Here is a tiny trained network, its code and every weight. The questions are about switching its units off for an input and a class, where a switched-off unit gives its printed mean instead of its output.

import numpy as np


def w(rows, s, z=0):
    codes = np.array(rows[::2]) - 128.0
    scale = np.full(codes.shape[1], s)
    scale[-1] = z or s
    return codes * scale


def norm(h):
    return h / np.sqrt((h * h).mean(-1, keepdims=True) + 1e-5)


def f(y):
    return y / 2 * (1 + np.tanh(0.7978845608 * (y + 0.044715 * y**3)))


def log_softmax(a):
    a = a - a.max(-1, keepdims=True)
    return a - np.log(np.exp(a).sum(-1, keepdims=True))


def net(x, mask):
    res = np.array(x, float).reshape(1, 2) / 4 @ E
    u = 0
    for l in range(2):
        y = f(norm(res) @ A[l][:, :-1].T + A[l][:, -1])
        res = res + np.where(mask[u : u + 10], y, B[l][:, -1]) @ B[l][:, :-1]
        u += 10
    return log_softmax(norm(res)[-1] @ U[:, :-1].T + U[:, -1])


A, B = {}, {}
E = w([
[173,66,152,146,152,157,187,175,45,161,88],'x0',
[138,86,97,53,174,255,127,86,170,82,135],'x1',
],0.0079)
A[0] = w([
[130,141,85,116,109,123,97,138,142,130,123,132],'L0N1',
[134,103,161,122,124,139,106,140,135,96,134,126],'L0N2',
[129,131,121,136,109,116,117,137,113,132,126,140],'L0N3',
[96,168,2,104,128,144,157,92,42,206,138,123],'L0N4',
[107,140,104,97,126,147,143,114,104,151,139,128],'L0N5',
[157,96,161,145,127,129,118,154,137,98,115,117],'L0N6',
[131,120,167,169,141,110,146,127,160,116,125,114],'L0N7',
[121,134,139,132,133,130,144,111,123,131,136,2],'L0N8',
[162,94,159,117,154,112,91,148,146,71,121,143],'L0N9',
[97,163,104,97,114,153,176,110,88,192,134,103],'L0N10',
],0.013,0.0052)
B[0] = w([
[156,94,176,137,144,123,132,149,125,109,114,253],'L0N1',
[127,145,105,138,116,118,138,132,128,151,120,175],'L0N2',
[120,135,95,98,125,162,129,120,120,136,132,239],'L0N3',
[134,117,146,138,148,116,116,118,132,109,136,164],'L0N4',
[128,144,107,141,106,124,138,135,129,152,124,184],'L0N5',
[143,118,153,136,158,105,106,109,137,99,133,207],'L0N6',
[123,132,100,95,123,152,129,121,120,134,132,190],'L0N7',
[170,104,1,114,55,131,7,223,124,94,96,48],'L0N8',
[122,142,109,144,116,118,140,127,126,147,123,204],'L0N9',
[129,118,142,141,142,118,110,121,131,104,133,155],'L0N10',
],0.017,0.0021)
A[1] = w([
[128,135,150,171,139,64,118,126,124,120,135,193],'L1N1',
[193,44,84,164,124,139,104,222,56,118,81,60],'L1N2',
[103,111,138,6,181,180,82,80,73,83,187,42],'L1N3',
[140,116,22,127,139,178,66,98,135,96,122,130],'L1N4',
[126,167,42,227,181,58,65,28,151,107,144,59],'L1N5',
[152,82,111,124,127,186,111,152,152,97,123,197],'L1N6',
[126,144,121,97,121,99,66,118,196,86,151,6],'L1N7',
[133,152,47,139,74,51,63,189,58,152,117,152],'L1N8',
[125,143,169,207,116,93,193,143,165,165,105,73],'L1N9',
[113,161,106,149,105,74,37,121,205,75,140,85],'L1N10',
],0.011,0.0022)
B[1] = w([
[123,173,32,147,145,158,160,75,158,179,109,236],'L1N1',
[136,91,246,135,161,111,89,101,181,22,156,191],'L1N2',
[106,119,118,95,21,129,89,220,152,115,157,199],'L1N3',
[136,173,61,148,173,127,189,85,101,220,85,166],'L1N4',
[104,119,174,67,33,128,106,223,97,118,137,164],'L1N5',
[87,230,48,158,109,24,103,90,108,196,147,170],'L1N6',
[164,63,194,169,182,117,143,126,49,97,126,192],'L1N7',
[129,176,2,114,173,194,167,56,185,193,98,211],'L1N8',
[102,113,114,76,38,126,72,209,116,107,172,255],'L1N9',
[180,45,217,172,219,131,135,105,112,63,124,214],'L1N10',
],0.0076,0.007)
U = w([
[161,77,219,167,216,108,119,98,110,74,149,211],'0',
[108,204,8,126,152,140,159,76,145,225,131,185],'1',
[99,128,127,73,38,141,86,220,124,124,157,129],'2',
[147,157,123,137,140,131,98,154,97,136,35,4],'3',
],0.012,0.0032)

Each question gives the input, the list of numbers given to net, and the class t.
The units are the neurons (one row each of A and B). Each row of codes is followed by its name. A weight is (code - 128) times the scale printed after its matrix; where a second scale follows, it is the last column's (A, B and U).
mask holds one flag per neuron, layer by layer. A switched-off neuron (its flag False) gives its mean, the last column of its row in B, instead of its output. The means were averaged over made-up inputs and are rounded, as every weight is.
A unit's drop is (log p(t) with every unit on - log p(t) with that unit switched off) / (log p(t) with every unit on - log p(t) with every unit switched off).
unit that matters most: the unit with the biggest drop
k most important neurons: the k neurons with the biggest drops, biggest first
k most important neurons of layer l: the k neurons of layer l with the biggest drops, biggest first
drop of u: that unit's drop, to one decimal
input [-3,-3], class 2: unit that matters most	L0N6
input [7,-8], class 1: 3 most important neurons of layer 1	[L1N8 L1N1 L1N10]
input [-3,-1], class 2: 4 most important neurons	[L0N6 L0N1 L1N10 L1N8]
input [5,-6], class 1: 2 most important neurons	[L0N1 L1N8]
input [-7,7], class 0: 2 most important neurons of layer 1	[L1N10 L1N7]
input [-7,-7], class 0: 3 most important neurons	[L1N10 L0N9 L1N7]
input [6,8], class 1: 3 most important neurons	[L0N1 L1N6 L1N9]
input [-4,4], class 0: 2 most important neurons of layer 0	[L0N3 L0N7]
input [4,5], class 1: 3 most important neurons	[L0N1 L1N6 L1N10]
input [-6,-6], class 0: 2 most important neurons	[L1N10 L0N9]
input [-1,0], class 2: 2 most important neurons	[L1N9 L1N10]
input [3,-3], class 2: 4 most important neurons of layer 0	[L0N3 L0N1 L0N9 L0N7]
input [-3,1], class 2: 2 most important neurons of layer 0	[L0N6 L0N1]
input [2,-1], class 2: unit that matters most	L1N3
input [3,-4], class 1: 2 most important neurons	[L0N1 L1N10]
input [1,0], class 2: drop of L1N5	1.2
input [4,6], class 1: drop of L0N1	0.2
input [-8,-5], class 0: drop of L1N10	0.9
